Here is a tiny trained network, its code and every weight. The questions are about switching its units off for an input and a class, where a switched-off unit gives its printed mean instead of its output.

import numpy as np


def w(rows, s, z=0):
    codes = np.array(rows[::2]) - 128.0
    scale = np.full(codes.shape[1], s)
    scale[-1] = z or s
    return codes * scale


def f(y):
    return y / 2 * (1 + np.tanh(0.7978845608 * (y + 0.044715 * y**3)))


def log_softmax(a):
    a = a - a.max(-1, keepdims=True)
    return a - np.log(np.exp(a).sum(-1, keepdims=True))


def net(x, mask):
    res = np.array(x, float).reshape(1, 3) / 4 @ E
    y = f(res @ A[0][:, :-1].T + A[0][:, -1])
    res = res + np.where(mask, y, B[0][:, -1]) @ B[0][:, :-1]
    return log_softmax(res[-1] @ U[:, :-1].T + U[:, -1])


A, B = {}, {}
E = w([
[29,37,173,71,158,174],'x0',
[150,99,70,92,246,103],'x1',
[135,76,113,237,97,66],'x2',
],0.013)
A[0] = w([
[235,146,77,92,191,136,189],'N1',
[43,86,153,71,195,180,171],'N2',
[114,150,242,141,66,228,156],'N3',
[95,135,131,32,232,149,230],'N4',
[177,148,255,50,114,240,204],'N5',
[71,25,201,161,65,180,169],'N6',
[143,118,163,238,62,81,241],'N7',
[178,194,217,166,81,241,174],'N8',
[12,108,205,128,67,174,239],'N9',
[171,207,88,236,51,112,254],'N10',
],0.0083,0.0053)
B[0] = w([
[159,190,60,152,122,134,182],'N1',
[122,163,54,89,109,194,225],'N2',
[85,122,167,65,162,133,207],'N3',
[170,218,20,156,133,254,227],'N4',
[95,166,146,103,152,197,214],'N5',
[126,81,159,27,83,94,219],'N6',
[135,73,179,125,170,50,233],'N7',
[72,181,196,157,200,89,199],'N8',
[55,127,169,17,75,184,234],'N9',
[80,160,109,196,132,15,248],'N10',
],0.0097,0.015)
U = w([
[135,164,98,234,89,29,114],'0',
[96,188,223,113,212,121,123],'1',
[127,28,180,73,85,39,142],'2',
[199,25,147,177,212,74,145],'3',
[70,132,111,60,1,214,114],'4',
[190,128,205,174,77,179,32],'5',
[187,197,34,149,188,204,197],'6',
[202,143,161,111,65,126,2],'7',
],0.0094,0.0067)

Each question gives the input, the list of numbers given to net, and the class t.
The units are the neurons (one row each of A and B). Each row of codes is followed by its name. A weight is (code - 128) times the scale printed after its matrix; where a second scale follows, it is the last column's (A, B and U).
mask holds one flag per neuron, in row order. A switched-off neuron (its flag False) gives its mean, the last column of its row in B, instead of its output. The means were averaged over made-up inputs and are rounded, as every weight is.
A unit's drop is (log p(t) with every unit on - log p(t) with that unit switched off) / (log p(t) with every unit on - log p(t) with every unit switched off).
The circuit of an input: a set's keep is (log p(t) with only the set's units on - log p(t) with every unit switched off) / (log p(t) with every unit on - log p(t) with every unit switched off). Starting from all 10 units, units are removed one at a time, each time the one whose removal leaves the highest keep (on an exact tie, the one counted first), for as long as the keep stays at least 0.8.
circuit, biggest first: the units of the circuit, biggest drop first
k most important neurons: the k neurons with the biggest drops, biggest first
drop when u is switched off: that unit's drop, to one decimal
input [-2,-3,-6], class 1: most important neuron => N8
input [-1,0,-2], class 6: circuit, biggest first => N9, N6
input [3,5,6], class 3: circuit, biggest first => N9, N5
input [-3,-1,-5], class 6: 3 most important neurons => N7, N9, N6
input [-4,-1,-6], class 6: 3 most important neurons => N7, N9, N1
input [-2,-3,0], class 1: 3 most important neurons => N8, N1, N6
input [-4,6,2], class 0: 3 most important neurons => N4, N2, N5
input [1,0,1], class 2: 3 most important neurons => N4, N2, N5
input [-8,-3,-5], class 0: 2 most important neurons => N10, N9
input [-5,-6,-1], class 0: 3 most important neurons => N10, N9, N6
input [4,2,-6], class 6: 2 most important neurons => N4, N6
input [1,-7,2], class 2: 2 most important neurons => N6, N4
input [1,0,3], class 2: drop when N4 is switched off => 0.2
input [6,-2,7], class 2: most important neuron => N4
input [0,-8,0], class 1: drop when N8 is switched off => 0.6
input [4,-8,3], class 2: drop when N4 is switched off => 0.1
